Here is a tiny trained network, its code and every weight. The questions are about switching its units off for an input and a target symbol, where a switched-off unit gives its printed mean instead of its output.

import numpy as np


def w(rows, s, z=0):
    codes = np.array(rows[::2]) - 128.0
    scale = np.full(codes.shape[1], s)
    scale[-1] = z or s
    return codes * scale


def f(y):
    return np.maximum(y, 0)


def softmax(a):
    e = np.exp(a - a.max(-1, keepdims=True))
    return e / e.sum(-1, keepdims=True)


def log_softmax(a):
    a = a - a.max(-1, keepdims=True)
    return a - np.log(np.exp(a).sum(-1, keepdims=True))


def net(x, mask):
    ids = ['αβδεζηθλμπσφω'.index(c) for c in x.split()]
    T = len(ids)
    res = E[ids] + P[:T]
    r = res
    for j in range(2):
        rows = slice(3 * j, 3 * j + 3)
        q, k, v = (r @ M[0][rows].T for M in (Q, K, V))
        z = softmax(np.where(np.tri(T) > 0, q @ k.T / 3**0.5, -1e9)) @ v
        o = O[0][rows]
        res = res + np.where(mask[j], z, o[:, -1]) @ o[:, :-1]
    y = f(res @ A[0][:, :-1].T + A[0][:, -1])
    res = res + np.where(mask[2:6], y, B[0][:, -1]) @ B[0][:, :-1]
    return log_softmax(res[-1] @ U[:, :-1].T + U[:, -1])


Q, K, V, O, A, B = {}, {}, {}, {}, {}, {}
E = w([
[122,113,151,167,164,182],'α',
[146,164,116,113,163,156],'β',
[99,137,197,80,139,106],'δ',
[202,22,103,88,4,78],'ε',
[122,195,117,183,143,140],'ζ',
[170,93,91,162,172,138],'η',
[159,57,141,80,162,94],'θ',
[73,154,203,154,132,140],'λ',
[119,60,181,122,156,141],'μ',
[175,121,91,110,144,46],'π',
[126,220,136,103,137,104],'σ',
[128,122,139,175,137,79],'φ',
[93,183,185,104,155,191],'ω',
],0.021)
P = w([
[63,124,80,113,119,117],'0',
[173,132,152,128,104,135],'1',
[166,132,186,153,192,67],'2',
[19,121,55,98,139,87],'3',
[105,133,73,104,49,166],'4',
[253,165,244,163,156,99],'5',
[116,121,164,155,254,45],'6',
[4,130,18,62,146,88],'7',
[139,179,121,165,17,181],'8',
],0.012)
Q[0] = w([
[202,149,196,145,169,123],'H0',
[159,110,145,109,38,155],'H0',
[136,116,144,102,127,133],'H0',
[22,110,79,116,164,102],'H1',
[139,129,146,169,100,142],'H1',
[138,148,180,146,252,88],'H1',
],0.015)
K[0] = w([
[51,115,65,105,121,136],'H0',
[103,137,137,149,253,94],'H0',
[109,157,126,142,134,136],'H0',
[217,134,169,130,73,151],'H1',
[123,122,112,112,162,142],'H1',
[95,97,73,100,21,165],'H1',
],0.018)
V[0] = w([
[140,77,134,176,185,157],'H0',
[98,30,176,201,109,131],'H0',
[118,118,133,144,166,192],'H0',
[165,137,103,91,169,231],'H1',
[63,150,244,137,80,171],'H1',
[131,179,110,246,100,166],'H1',
],0.014)
O[0] = w([
[195,125,206,74,210,88,136],'H0',
[233,132,132,228,247,68,159],'H0',
[211,133,162,79,129,152,90],'H0',
[250,169,111,6,143,183,2],'H1',
[174,98,190,216,98,210,141],'H1',
[184,201,196,163,27,86,50],'H1',
],0.011,0.0046)
A[0] = w([
[107,254,98,158,176,185,91],'N0',
[170,170,174,120,188,148,111],'N1',
[27,117,109,120,197,92,10],'N2',
[105,201,155,64,141,162,113],'N3',
],0.0079,0.014)
B[0] = w([
[220,59,199,230,2,218,156],'N0',
[140,233,16,101,182,126,188],'N1',
[223,160,207,70,84,170,249],'N2',
[188,53,21,150,88,75,165],'N3',
],0.0079,0.015)
U = w([
[77,89,115,158,169,182,151],'α',
[69,192,69,140,113,137,255],'β',
[67,228,193,46,125,90,148],'δ',
[208,2,81,113,47,31,102],'ε',
[167,131,140,203,106,128,51],'ζ',
[120,119,51,169,197,117,90],'η',
[148,65,159,107,113,66,171],'θ',
[143,235,187,105,139,115,121],'λ',
[127,90,169,59,177,150,121],'μ',
[111,164,58,120,130,13,118],'π',
[145,205,192,118,43,66,109],'σ',
[60,187,129,178,144,11,198],'φ',
[159,147,189,94,95,202,78],'ω',
],0.0078,0.0066)

Each question gives the input, a string of symbols that net reads in full, and the target symbol t.
The units are the heads (3 rows each of Q, K, V and O) and the neurons (one row each of A and B). Each row of codes is followed by its name. A weight is (code - 128) times the scale printed after its matrix; where a second scale follows, it is the last column's (O, A, B and U).
mask holds one flag per unit, heads first, then neurons. A switched-off unit (its flag False) gives its mean, the last column of its rows in O or B, instead of its output. The means were averaged over made-up inputs and are rounded, as every weight is.
A unit's drop is (log p(t) with every unit on - log p(t) with that unit switched off) / (log p(t) with every unit on - log p(t) with every unit switched off).
The circuit of an input: a set's keep is (log p(t) with only the set's units on - log p(t) with every unit switched off) / (log p(t) with every unit on - log p(t) with every unit switched off). Starting from all 6 units, units are removed one at a time, each time the one whose removal leaves the highest keep (on an exact tie, the one counted first), for as long as the keep stays at least 0.8.
circuit, biggest first: the units of the circuit, biggest drop first
most important unit: the unit with the biggest drop
k most important neurons: the k neurons with the biggest drops, biggest first
drop of u: that unit's drop, to one decimal
input λ ζ ω λ θ ω α α λ, target λ: most important unit -> H0
input φ π δ σ δ δ θ, target α: circuit, biggest first -> (H1; H0)
input φ π λ λ, target δ: circuit, biggest first -> (N2; H1)
input δ α π θ φ η σ, target φ: circuit, biggest first -> (H1; N2)
input μ α θ β δ φ φ λ, target φ: circuit, biggest first -> (H1; H0)
input β ζ φ φ μ μ ω φ, target η: circuit, biggest first -> (H0; H1; N1)
input η θ μ α, target μ: circuit, biggest first -> (H1; N2)
input ζ μ μ δ α π β, target λ: circuit, biggest first -> (H1; N1)
input α φ β, target λ: circuit, biggest first -> (H0; N1)
input φ ω π θ α, target δ: circuit, biggest first -> (H1; N2; H0)
input π β μ θ φ π ω β, target δ: circuit, biggest first -> (N2; H1)
input η σ μ ζ φ, target η: circuit, biggest first -> (H0; H1; N2)
input δ θ β η ε ε θ ζ δ, target μ: circuit, biggest first -> (H1; H0)
input ω θ α, target ω: circuit, biggest first -> (H1)
input μ φ π α ζ π, target λ: 2 most important neurons -> (N1; N3)
input ω β ζ ω ω ζ, target ω: drop of H1 -> 0.6
input δ β π φ ω μ π, target ω: drop of H0 -> 0.3
input δ ζ ζ ω λ π λ δ, target δ: drop of H1 -> 0.4
input ω β λ, target ω: drop of H0 -> 0.3
input λ β δ φ η, target α: circuit, biggest first -> (H1)
